Below are the code and all the weights of a small trained network. Each question names an input and a class and asks about switching units off, where a switched-off unit gives its printed mean instead of its output.

import numpy as np


def w(rows, s, z=0):
    codes = np.array(rows[::2]) - 128.0
    scale = np.full(codes.shape[1], s)
    scale[-1] = z or s
    return codes * scale


def norm(h):
    return h / np.sqrt((h * h).mean(-1, keepdims=True) + 1e-5)


def f(y):
    return y / 2 * (1 + np.tanh(0.7978845608 * (y + 0.044715 * y**3)))


def log_softmax(a):
    a = a - a.max(-1, keepdims=True)
    return a - np.log(np.exp(a).sum(-1, keepdims=True))


def net(x, mask):
    res = np.array(x, float).reshape(1, 6) / 4 @ E
    u = 0
    for l in range(3):
        y = f(norm(res) @ A[l][:, :-1].T + A[l][:, -1])
        res = res + np.where(mask[u : u + 10], y, B[l][:, -1]) @ B[l][:, :-1]
        u += 10
    return log_softmax(norm(res)[-1] @ U[:, :-1].T + U[:, -1])


A, B = {}, {}
E = w([
[189,82,124,36,133,71,254,140,71,74],'x0',
[130,133,118,142,136,114,121,131,107,129],'x1',
[83,40,113,84,84,66,79,82,143,182],'x2',
[211,6,138,167,237,150,81,125,146,104],'x3',
[152,130,197,112,99,178,105,49,37,132],'x4',
[182,121,129,103,88,165,86,236,78,206],'x5',
],0.011)
A[0] = w([
[179,141,220,169,90,162,120,32,39,133,38],'L0N0',
[30,236,148,107,85,124,154,106,96,152,67],'L0N1',
[176,66,133,160,222,167,66,116,115,91,7],'L0N2',
[38,101,171,167,142,146,205,74,121,80,39],'L0N3',
[161,216,177,143,163,248,148,149,156,73,58],'L0N4',
[94,143,44,147,146,77,139,223,252,106,53],'L0N5',
[64,177,140,233,115,207,52,74,176,116,39],'L0N6',
[149,145,217,154,84,156,109,31,40,138,50],'L0N7',
[171,252,170,162,174,199,145,157,145,28,53],'L0N8',
[53,120,145,201,138,117,164,2,145,30,2],'L0N9',
],0.0076,0.0094)
B[0] = w([
[70,102,51,46,191,234,137,174,150,101,192],'L0N0',
[138,107,137,188,38,114,112,145,128,43,224],'L0N1',
[158,78,146,158,94,143,146,157,189,90,179],'L0N2',
[182,167,107,99,140,122,89,129,149,131,142],'L0N3',
[106,81,86,183,127,80,144,102,49,196,202],'L0N4',
[51,117,54,91,190,205,129,158,113,99,217],'L0N5',
[97,158,209,140,178,79,119,141,138,164,253],'L0N6',
[5,118,39,61,188,203,103,180,157,85,196],'L0N7',
[169,85,79,177,112,147,209,82,75,212,225],'L0N8',
[204,171,70,114,161,111,139,65,187,121,189],'L0N9',
],0.011,0.0043)
A[1] = w([
[125,180,164,179,139,142,2,111,170,209,28],'L1N0',
[198,11,254,183,148,154,92,101,172,72,46],'L1N1',
[199,103,181,53,127,72,214,82,95,112,46],'L1N2',
[120,135,173,140,139,103,139,65,171,85,12],'L1N3',
[38,15,104,65,69,57,42,13,158,208,15],'L1N4',
[40,120,88,108,177,183,127,171,116,73,54],'L1N5',
[105,178,162,181,142,190,63,82,156,154,25],'L1N6',
[204,159,151,86,74,221,59,247,85,218,9],'L1N7',
[160,140,166,20,166,88,159,113,70,63,3],'L1N8',
[131,93,171,92,151,129,133,119,119,176,43],'L1N9',
],0.0085,0.0059)
B[1] = w([
[89,125,207,128,185,85,181,172,133,122,237],'L1N0',
[132,130,116,182,25,148,70,154,146,34,241],'L1N1',
[111,150,196,150,166,111,134,165,138,149,207],'L1N2',
[161,149,111,110,133,100,101,119,129,148,129],'L1N3',
[192,156,100,203,146,188,226,115,36,188,242],'L1N4',
[125,92,111,72,136,113,148,145,121,166,229],'L1N5',
[114,151,182,100,151,133,136,164,94,135,192],'L1N6',
[183,141,97,71,158,30,84,9,176,153,253],'L1N7',
[83,108,183,109,150,120,116,154,141,149,168],'L1N8',
[102,176,113,146,101,121,142,129,112,98,118],'L1N9',
],0.013,0.0044)
A[2] = w([
[93,211,153,109,4,93,149,133,134,124,69],'L2N0',
[80,162,62,131,119,129,145,133,140,97,114],'L2N1',
[131,118,200,74,128,214,73,37,72,105,128],'L2N2',
[137,49,76,153,168,124,111,178,183,121,135],'L2N3',
[171,160,95,110,154,75,119,32,184,122,43],'L2N4',
[128,185,143,134,14,132,156,127,169,116,2],'L2N5',
[103,183,135,146,175,147,155,4,189,72,49],'L2N6',
[130,100,200,62,146,103,174,162,108,93,49],'L2N7',
[81,121,139,117,56,116,143,95,97,139,60],'L2N8',
[153,100,172,77,127,86,204,162,124,92,97],'L2N9',
],0.011,0.0063)
B[2] = w([
[157,43,156,160,113,179,74,137,126,11,202],'L2N0',
[165,80,146,85,143,174,82,128,128,118,191],'L2N1',
[63,141,24,74,148,164,165,174,197,108,192],'L2N2',
[89,176,143,77,37,163,134,78,96,74,253],'L2N3',
[193,118,156,85,93,65,45,134,120,164,179],'L2N4',
[136,107,118,187,122,154,127,104,141,78,157],'L2N5',
[189,131,107,44,81,33,87,132,136,194,198],'L2N6',
[64,188,181,149,130,135,109,165,168,170,184],'L2N7',
[172,106,105,139,137,167,101,133,121,80,148],'L2N8',
[75,140,155,179,160,139,56,94,135,194,203],'L2N9',
],0.011,0.0056)
U = w([
[46,106,17,30,158,189,120,150,148,108,192],'0',
[168,77,137,179,56,143,66,134,132,2,218],'1',
[61,153,229,167,172,74,97,164,148,187,78],'2',
[231,140,76,65,122,7,74,75,150,165,145],'3',
[204,114,63,213,121,158,215,104,53,186,3],'4',
],0.016,0.002)

Each question gives the input, the list of numbers given to net, and the class t.
The units are the neurons (one row each of A and B). Each row of codes is followed by its name. A weight is (code - 128) times the scale printed after its matrix; where a second scale follows, it is the last column's (A, B and U).
mask holds one flag per neuron, layer by layer. A switched-off neuron (its flag False) gives its mean, the last column of its row in B, instead of its output. The means were averaged over made-up inputs and are rounded, as every weight is.
A unit's drop is (log p(t) with every unit on - log p(t) with that unit switched off) / (log p(t) with every unit on - log p(t) with every unit switched off).
The circuit of an input: a set's keep is (log p(t) with only the set's units on - log p(t) with every unit switched off) / (log p(t) with every unit on - log p(t) with every unit switched off). Starting from the 12 units with the biggest drops (on a tie, the unit counted first), units are removed one at a time, each time the one whose removal leaves the highest keep (on an exact tie, the one counted first), for as long as the keep stays at least 0.8.
circuit, biggest first: the units of the circuit, biggest drop first
top k neurons: the k neurons with the biggest drops, biggest first
k most important neurons of layer l: the k neurons of layer l with the biggest drops, biggest first
drop when u is switched off: that unit's drop, to one decimal
input [-1,-2,7,2,7,-5], class 0: circuit, biggest first : (L2N2)
input [0,6,-8,2,3,8], class 3: top 2 neurons : (L1N7; L1N4)
input [-6,-1,-8,6,-4,7], class 4: top 3 neurons : (L0N4; L0N8; L2N6)
input [7,1,8,5,-5,6], class 4: top 4 neurons : (L1N4; L1N0; L0N6; L1N6)
input [2,8,-7,4,-6,-5], class 4: top 3 neurons : (L0N8; L0N7; L0N0)
input [-6,3,-7,0,7,-7], class 0: top 2 neurons : (L0N0; L0N7)
input [8,6,2,-8,6,-6], class 1: top 3 neurons : (L2N0; L0N1; L1N0)
input [1,-6,-1,-2,1,-2], class 1: 2 most important neurons of layer 0 : (L0N1; L0N6)
input [-5,8,5,3,8,-8], class 0: top 4 neurons : (L0N7; L0N0; L2N2; L1N7)
input [8,3,1,-6,2,-7], class 2: top 2 neurons : (L1N2; L1N8)
input [6,-2,-1,-4,4,-6], class 2: top 3 neurons : (L1N8; L1N2; L1N7)
input [4,1,-4,8,-7,7], class 1: top 2 neurons : (L0N7; L0N0)
input [5,4,2,3,4,1], class 2: top 2 neurons : (L1N2; L2N7)
input [5,-5,6,7,4,4], class 1: circuit, biggest first : (L1N1)
input [8,-7,3,5,-3,8], class 2: top 3 neurons : (L1N2; L2N7; L2N9)
input [-2,-3,2,-4,-3,4], class 1: top 3 neurons : (L0N1; L2N0; L0N0)
input [8,0,5,-7,-2,-2], class 2: 2 most important neurons of layer 1 : (L1N2; L1N1)
input [-3,2,3,-1,3,-1], class 0: top 3 neurons : (L0N7; L0N0; L1N2)
input [-7,-7,-7,5,-8,-2], class 0: top 3 neurons : (L0N5; L2N3; L1N4)
input [2,-3,-6,6,3,-8], class 3: most important neuron of layer 2 : (L2N6)
input [-6,-1,8,-7,7,-2], class 4: 2 most important neurons of layer 1 : (L1N4; L1N1)
input [-6,-5,-8,-1,-3,6], class 4: 2 most important neurons of layer 0 : (L0N8; L0N4)
input [-1,7,1,6,7,-8], class 3: 2 most important neurons of layer 2 : (L2N6; L2N4)
input [8,2,-1,7,-1,-7], class 2: 3 most important neurons of layer 2 : (L2N9; L2N7; L2N0)
input [-1,6,4,2,8,8], class 0: drop when L0N7 is switched off : 1.6
input [8,-8,4,-8,5,-2], class 1: drop when L1N8 is switched off : 0.0
input [5,-7,4,1,3,-4], class 2: drop when L1N2 is switched off : 0.1
input [-4,-4,-6,2,-3,1], class 4: circuit, biggest first : (L0N8)
input [1,6,7,-3,8,-2], class 0: drop when L0N7 is switched off : 1.2
input [6,5,-6,-2,6,-4], class 0: 2 most important neurons of layer 1 : (L1N0; L1N4)
